Below is a small trained network, with its code and all its weights. Each question gives an input and a target symbol and asks what happens when units are switched off, that is, made to give their printed mean instead of their output.

import numpy as np


def w(rows, s, z=0):
    codes = np.array(rows[::2]) - 128.0
    scale = np.full(codes.shape[1], s)
    scale[-1] = z or s
    return codes * scale


def f(y):
    return np.maximum(y, 0)


def softmax(a):
    e = np.exp(a - a.max(-1, keepdims=True))
    return e / e.sum(-1, keepdims=True)


def log_softmax(a):
    a = a - a.max(-1, keepdims=True)
    return a - np.log(np.exp(a).sum(-1, keepdims=True))


def net(x, mask):
    ids = ['βγδζθξπτφψ'.index(c) for c in x.split()]
    T = len(ids)
    res = E[ids] + P[:T]
    r = res
    for j in range(2):
        rows = slice(2 * j, 2 * j + 2)
        q, k, v = (r @ M[0][rows].T for M in (Q, K, V))
        z = softmax(np.where(np.tri(T) > 0, q @ k.T / 2**0.5, -1e9)) @ v
        o = O[0][rows]
        res = res + np.where(mask[j], z, o[:, -1]) @ o[:, :-1]
    y = f(res @ A[0][:, :-1].T + A[0][:, -1])
    res = res + np.where(mask[2:26], y, B[0][:, -1]) @ B[0][:, :-1]
    return log_softmax(res[-1] @ U[:, :-1].T + U[:, -1])


Q, K, V, O, A, B = {}, {}, {}, {}, {}, {}
E = w([
[175,253,158,130],'β',
[143,160,246,87],'γ',
[114,150,137,51],'δ',
[160,148,80,134],'ζ',
[170,141,176,243],'θ',
[85,151,139,62],'ξ',
[168,143,84,128],'π',
[71,71,38,93],'τ',
[44,172,117,73],'φ',
[78,152,138,58],'ψ',
],0.011)
P = w([
[232,2,77,46],'0',
[209,33,93,82],'1',
[195,52,104,105],'2',
[185,72,108,116],'3',
[168,90,122,137],'4',
[147,105,132,147],'5',
[149,130,129,168],'6',
[136,138,137,178],'7',
[126,156,142,191],'8',
[117,173,146,212],'9',
[106,191,148,219],'10',
[103,199,151,235],'11',
],0.0067)
Q[0] = w([
[38,139,120,52],'head 1',
[131,72,179,143],'head 1',
[105,158,214,84],'head 2',
[148,3,129,238],'head 2',
],0.044)
K[0] = w([
[37,70,2,69],'head 1',
[236,71,142,99],'head 1',
[157,121,216,94],'head 2',
[117,6,5,23],'head 2',
],0.033)
V[0] = w([
[142,69,224,56],'head 1',
[132,225,138,63],'head 1',
[113,251,90,70],'head 2',
[222,147,183,69],'head 2',
],0.011)
O[0] = w([
[64,152,161,147,165],'head 1',
[122,64,248,108,109],'head 1',
[100,2,55,121,172],'head 2',
[147,89,175,221,251],'head 2',
],0.0073,0.0033)
A[0] = w([
[132,87,192,173,42],'neuron 1',
[235,134,132,90,109],'neuron 2',
[136,88,206,104,171],'neuron 3',
[150,171,38,143,78],'neuron 4',
[142,127,173,210,183],'neuron 5',
[219,22,76,20,58],'neuron 6',
[219,101,160,146,96],'neuron 7',
[125,217,158,87,96],'neuron 8',
[136,132,127,131,96],'neuron 9',
[62,98,100,176,60],'neuron 10',
[143,167,201,45,69],'neuron 11',
[133,134,130,129,79],'neuron 12',
[128,117,73,46,2],'neuron 13',
[247,117,80,220,53],'neuron 14',
[132,133,121,141,62],'neuron 15',
[122,194,127,117,68],'neuron 16',
[48,169,196,91,121],'neuron 17',
[135,198,87,38,144],'neuron 18',
[131,147,128,127,62],'neuron 19',
[222,108,133,68,88],'neuron 20',
[84,107,111,2,72],'neuron 21',
[193,169,110,62,73],'neuron 22',
[5,151,133,144,95],'neuron 23',
[140,102,65,122,155],'neuron 24',
],0.0098,0.0074)
B[0] = w([
[66,172,142,158,159],'neuron 1',
[65,114,126,152,156],'neuron 2',
[191,76,80,59,237],'neuron 3',
[183,155,140,77,188],'neuron 4',
[149,118,64,196,254],'neuron 5',
[19,85,173,61,171],'neuron 6',
[80,105,130,110,171],'neuron 7',
[123,82,177,107,164],'neuron 8',
[177,113,145,112,128],'neuron 9',
[137,44,130,126,143],'neuron 10',
[119,92,197,150,153],'neuron 11',
[251,93,82,106,128],'neuron 12',
[210,27,192,129,143],'neuron 13',
[153,124,227,27,182],'neuron 14',
[120,125,125,128,128],'neuron 15',
[122,119,107,73,143],'neuron 16',
[161,199,114,95,204],'neuron 17',
[121,107,170,224,215],'neuron 18',
[125,57,111,127,128],'neuron 19',
[88,153,82,157,142],'neuron 20',
[67,192,37,115,180],'neuron 21',
[115,119,79,111,143],'neuron 22',
[179,173,113,126,182],'neuron 23',
[112,126,136,193,205],'neuron 24',
],0.027,0.0051)
U = w([
[105,4,73,87,254],'β',
[169,150,38,142,227],'γ',
[108,73,71,63,24],'δ',
[69,74,113,81,45],'ζ',
[162,126,181,66,97],'θ',
[117,103,55,42,29],'ξ',
[71,87,103,70,35],'π',
[43,130,117,235,140],'τ',
[28,182,24,63,67],'φ',
[109,117,52,18,42],'ψ',
],0.0034,0.0076)

Each question gives the input, a string of symbols that net reads in full, and the target symbol t.
The units are the heads (2 rows each of Q, K, V and O) and the neurons (one row each of A and B). Each row of codes is followed by its name. A weight is (code - 128) times the scale printed after its matrix; where a second scale follows, it is the last column's (O, A, B and U).
mask holds one flag per unit, heads first, then neurons. A switched-off unit (its flag False) gives its mean, the last column of its rows in O or B, instead of its output. The means were averaged over made-up inputs and are rounded, as every weight is.
A unit's drop is (log p(t) with every unit on - log p(t) with that unit switched off) / (log p(t) with every unit on - log p(t) with every unit switched off).
The circuit of an input: a set's keep is (log p(t) with only the set's units on - log p(t) with every unit switched off) / (log p(t) with every unit on - log p(t) with every unit switched off). Starting from the 12 units with the biggest drops (on a tie, the unit counted first), units are removed one at a time, each time the one whose removal leaves the highest keep (on an exact tie, the one counted first), for as long as the keep stays at least 0.8.
units of the circuit, in order: the units of the circuit, biggest drop first
top k neurons: the k neurons with the biggest drops, biggest first
which heads matter: for each layer, one digit per head in row order, 1 if its drop is at least 0.15 and else 0, layers parted by /
drop when u is switched off: that unit's drop, to one decimal
input φ ξ ζ δ τ ξ, target τ: units of the circuit, in order -> (head 1; neuron 3; neuron 18; neuron 14)
input β φ δ β φ ξ φ ψ ψ τ, target τ: units of the circuit, in order -> (neuron 18; head 2; neuron 3)
input φ ψ ξ ψ θ ψ ξ φ π, target θ: which heads matter -> 10
input θ θ φ φ ψ τ δ, target τ: top 2 neurons -> (neuron 18; neuron 3)
input γ ψ θ β τ β φ τ θ τ β, target β: units of the circuit, in order -> (head 1; neuron 3; head 2)
input ψ ψ ψ β ψ θ ψ, target θ: which heads matter -> 11
input π γ τ φ β θ ψ γ, target γ: units of the circuit, in order -> (neuron 5; head 1; neuron 17; neuron 6)
input π φ φ ψ τ ξ φ τ φ, target τ: units of the circuit, in order -> (neuron 18; neuron 3; head 1)
input φ τ ψ, target τ: units of the circuit, in order -> (head 1; neuron 3; neuron 18)
input φ φ ψ β β ζ γ φ, target γ: top neuron -> (neuron 23)
input τ ζ π, target τ: top 4 neurons -> (neuron 18; neuron 3; neuron 2; neuron 20)
input θ ψ θ ψ π, target θ: units of the circuit, in order -> (neuron 14; head 1; neuron 4)
input π ξ γ ζ ψ ψ ζ ψ φ, target γ: which heads matter -> 01
input φ δ δ φ φ δ θ φ δ, target θ: which heads matter -> 11
input φ γ ζ ψ φ ξ θ, target θ: which heads matter -> 10
input θ γ θ ψ φ ψ θ ψ ζ ψ ζ, target θ: top 3 neurons -> (neuron 14; neuron 4; neuron 5)
input ξ ψ ξ τ ζ, target τ: which heads matter -> 01
input ψ ξ τ ξ ζ ψ, target τ: top 2 neurons -> (neuron 3; neuron 18)
input ψ π δ ξ τ ζ, target τ: drop when head 2 is switched off -> 1.0
input ψ ξ ψ τ φ π π π, target τ: drop when head 1 is switched off -> 0.1
input ξ ζ ξ β, target β: drop when head 1 is switched off -> 0.4
